Below is a small trained network, with its code and all its weights. Each question gives an input and a class and asks what happens when units are switched off, that is, made to give their printed mean instead of their output.

import numpy as np


def w(rows, s, z=0):
    codes = np.array(rows[::2]) - 128.0
    scale = np.full(codes.shape[1], s)
    scale[-1] = z or s
    return codes * scale


def norm(h):
    return h / np.sqrt((h * h).mean(-1, keepdims=True) + 1e-5)


def f(y):
    return np.maximum(y, 0)


def log_softmax(a):
    a = a - a.max(-1, keepdims=True)
    return a - np.log(np.exp(a).sum(-1, keepdims=True))


def net(x, mask):
    res = np.array(x, float).reshape(1, 6) / 4 @ E
    u = 0
    for l in range(4):
        y = f(norm(res) @ A[l][:, :-1].T + A[l][:, -1])
        res = res + np.where(mask[u : u + 14], y, B[l][:, -1]) @ B[l][:, :-1]
        u += 14
    return log_softmax(norm(res)[-1] @ U[:, :-1].T + U[:, -1])


A, B = {}, {}
E = w([
[126,128,129],'x0',
[144,253,135],'x1',
[1,123,154],'x2',
[93,127,33],'x3',
[128,129,128],'x4',
[128,128,128],'x5',
],0.00076)
A[0] = w([
[33,254,162,8],'L0N0',
[156,161,72,168],'L0N1',
[79,81,178,47],'L0N2',
[105,133,1,155],'L0N3',
[126,201,127,149],'L0N4',
[195,111,192,139],'L0N5',
[180,48,114,136],'L0N6',
[132,75,124,99],'L0N7',
[122,221,127,148],'L0N8',
[138,129,203,210],'L0N9',
[16,193,167,44],'L0N10',
[58,12,170,45],'L0N11',
[113,55,137,121],'L0N12',
[213,97,97,26],'L0N13',
],0.0028,0.0011)
B[0] = w([
[146,12,124,220],'L0N0',
[149,144,166,205],'L0N1',
[82,142,134,184],'L0N2',
[160,134,71,228],'L0N3',
[211,134,121,209],'L0N4',
[127,167,123,228],'L0N5',
[138,37,164,216],'L0N6',
[167,145,129,167],'L0N7',
[212,113,123,228],'L0N8',
[120,165,169,236],'L0N9',
[117,2,132,220],'L0N10',
[105,198,146,250],'L0N11',
[140,189,142,203],'L0N12',
[71,110,146,180],'L0N13',
],0.0029,0.0013)
A[1] = w([
[103,64,138,143],'L1N0',
[131,135,220,168],'L1N1',
[99,197,124,115],'L1N2',
[139,72,87,4],'L1N3',
[112,79,155,90],'L1N4',
[173,134,129,177],'L1N5',
[179,74,137,186],'L1N6',
[58,82,123,240],'L1N7',
[97,68,4,181],'L1N8',
[21,160,119,231],'L1N9',
[163,51,123,115],'L1N10',
[165,87,127,161],'L1N11',
[43,149,188,93],'L1N12',
[49,153,122,196],'L1N13',
],0.0033,0.0011)
B[1] = w([
[158,151,81,209],'L1N0',
[62,32,159,253],'L1N1',
[84,69,119,143],'L1N2',
[94,172,92,157],'L1N3',
[196,116,109,179],'L1N4',
[94,94,129,213],'L1N5',
[67,126,111,255],'L1N6',
[184,193,155,243],'L1N7',
[78,254,163,241],'L1N8',
[198,123,204,221],'L1N9',
[61,147,99,215],'L1N10',
[57,105,106,214],'L1N11',
[190,76,127,206],'L1N12',
[182,113,182,194],'L1N13',
],0.0025,0.0016)
A[2] = w([
[156,109,50,107],'L2N0',
[127,133,137,81],'L2N1',
[111,133,114,114],'L2N2',
[71,145,137,31],'L2N3',
[79,136,159,122],'L2N4',
[89,156,160,142],'L2N5',
[176,229,56,63],'L2N6',
[225,176,172,3],'L2N7',
[146,120,4,153],'L2N8',
[118,120,179,119],'L2N9',
[156,205,58,98],'L2N10',
[211,122,96,132],'L2N11',
[44,105,107,196],'L2N12',
[100,129,210,148],'L2N13',
],0.0032,0.0012)
B[2] = w([
[195,145,107,164],'L2N0',
[130,130,133,128],'L2N1',
[108,162,116,140],'L2N2',
[155,121,74,138],'L2N3',
[167,105,97,171],'L2N4',
[151,111,69,171],'L2N5',
[183,14,140,210],'L2N6',
[4,170,84,199],'L2N7',
[208,171,91,206],'L2N8',
[149,132,86,198],'L2N9',
[168,28,137,201],'L2N10',
[174,164,89,179],'L2N11',
[68,187,80,219],'L2N12',
[177,130,41,248],'L2N13',
],0.0024,0.0016)
A[3] = w([
[151,94,147,167],'L3N0',
[164,147,109,111],'L3N1',
[105,155,180,166],'L3N2',
[150,132,91,137],'L3N3',
[36,125,101,57],'L3N4',
[147,89,92,171],'L3N5',
[164,254,176,44],'L3N6',
[119,231,156,176],'L3N7',
[182,97,85,197],'L3N8',
[169,184,134,195],'L3N9',
[124,128,165,15],'L3N10',
[103,63,132,121],'L3N11',
[109,74,192,137],'L3N12',
[121,141,99,4],'L3N13',
],0.004,0.0011)
B[3] = w([
[82,155,108,197],'L3N0',
[114,148,188,179],'L3N1',
[160,118,164,152],'L3N2',
[153,171,160,186],'L3N3',
[225,104,165,166],'L3N4',
[91,145,172,217],'L3N5',
[11,214,251,199],'L3N6',
[151,157,163,190],'L3N7',
[66,164,171,252],'L3N8',
[63,84,139,215],'L3N9',
[168,80,129,132],'L3N10',
[88,94,136,196],'L3N11',
[140,154,10,208],'L3N12',
[102,173,82,135],'L3N13',
],0.0021,0.002)
U = w([
[63,39,88,208],'0',
[90,201,217,206],'1',
[105,199,15,136],'2',
[246,150,83,5],'3',
[186,63,199,7],'4',
],0.011,0.0015)

Each question gives the input, the list of numbers given to net, and the class t.
The units are the neurons (one row each of A and B). Each row of codes is followed by its name. A weight is (code - 128) times the scale printed after its matrix; where a second scale follows, it is the last column's (A, B and U).
mask holds one flag per neuron, layer by layer. A switched-off neuron (its flag False) gives its mean, the last column of its row in B, instead of its output. The means were averaged over made-up inputs and are rounded, as every weight is.
A unit's drop is (log p(t) with every unit on - log p(t) with that unit switched off) / (log p(t) with every unit on - log p(t) with every unit switched off).
The circuit of an input: a set's keep is (log p(t) with only the set's units on - log p(t) with every unit switched off) / (log p(t) with every unit on - log p(t) with every unit switched off). Starting from the 12 units with the biggest drops (on a tie, the unit counted first), units are removed one at a time, each time the one whose removal leaves the highest keep (on an exact tie, the one counted first), for as long as the keep stays at least 0.8.
circuit, biggest first: the units of the circuit, biggest drop first
top k neurons: the k neurons with the biggest drops, biggest first
k most important neurons of layer l: the k neurons of layer l with the biggest drops, biggest first
drop of u: that unit's drop, to one decimal
input [7,1,8,-8,-7,-1], class 0: circuit, biggest first	[L0N10 L3N12]
input [-1,-4,7,8,4,8], class 1: circuit, biggest first	[L1N8 L1N9 L1N7]
input [2,1,-2,6,-1,8], class 3: circuit, biggest first	[L2N6 L1N1]
input [1,0,6,6,0,-2], class 1: circuit, biggest first	[L1N8 L1N9]
input [7,-1,8,7,5,-2], class 1: top 3 neurons	[L1N9 L1N7 L1N8]
input [8,-6,-6,0,-1,7], class 0: top 3 neurons	[L0N6 L0N3 L2N13]
input [5,3,7,3,-7,8], class 2: top 2 neurons	[L0N0 L0N10]
input [-2,-8,7,0,8,-5], class 4: top 3 neurons	[L1N9 L1N12 L1N8]
input [-6,1,-4,7,-5,-6], class 3: top 3 neurons	[L0N3 L0N10 L2N6]
input [-3,-5,4,0,1,-7], class 4: top 3 neurons	[L0N11 L1N8 L1N12]
input [4,-3,1,-1,4,5], class 4: top 2 neurons	[L1N9 L0N8]
input [-1,1,7,2,6,7], class 2: most important neuron of layer 3	[L3N6]
input [6,7,5,1,-8,5], class 2: top 2 neurons	[L1N1 L0N6]
input [-5,8,8,2,-6,7], class 2: most important neuron of layer 0	[L0N0]
input [-6,-1,-4,-7,-8,-4], class 0: 2 most important neurons of layer 1	[L1N1 L1N8]
input [-7,-6,0,6,6,-5], class 2: 2 most important neurons of layer 0	[L0N3 L0N6]
input [7,8,1,-2,4,7], class 0: top 3 neurons	[L0N0 L0N10 L1N8]
input [-5,0,3,8,-7,0], class 1: drop of L1N8	1.6
input [-6,-8,6,8,0,-5], class 1: drop of L1N8	0.2
input [3,-5,7,-5,-7,3], class 4: top neuron	[L1N9]
input [6,-7,3,-3,-5,-8], class 4: drop of L0N11	0.2
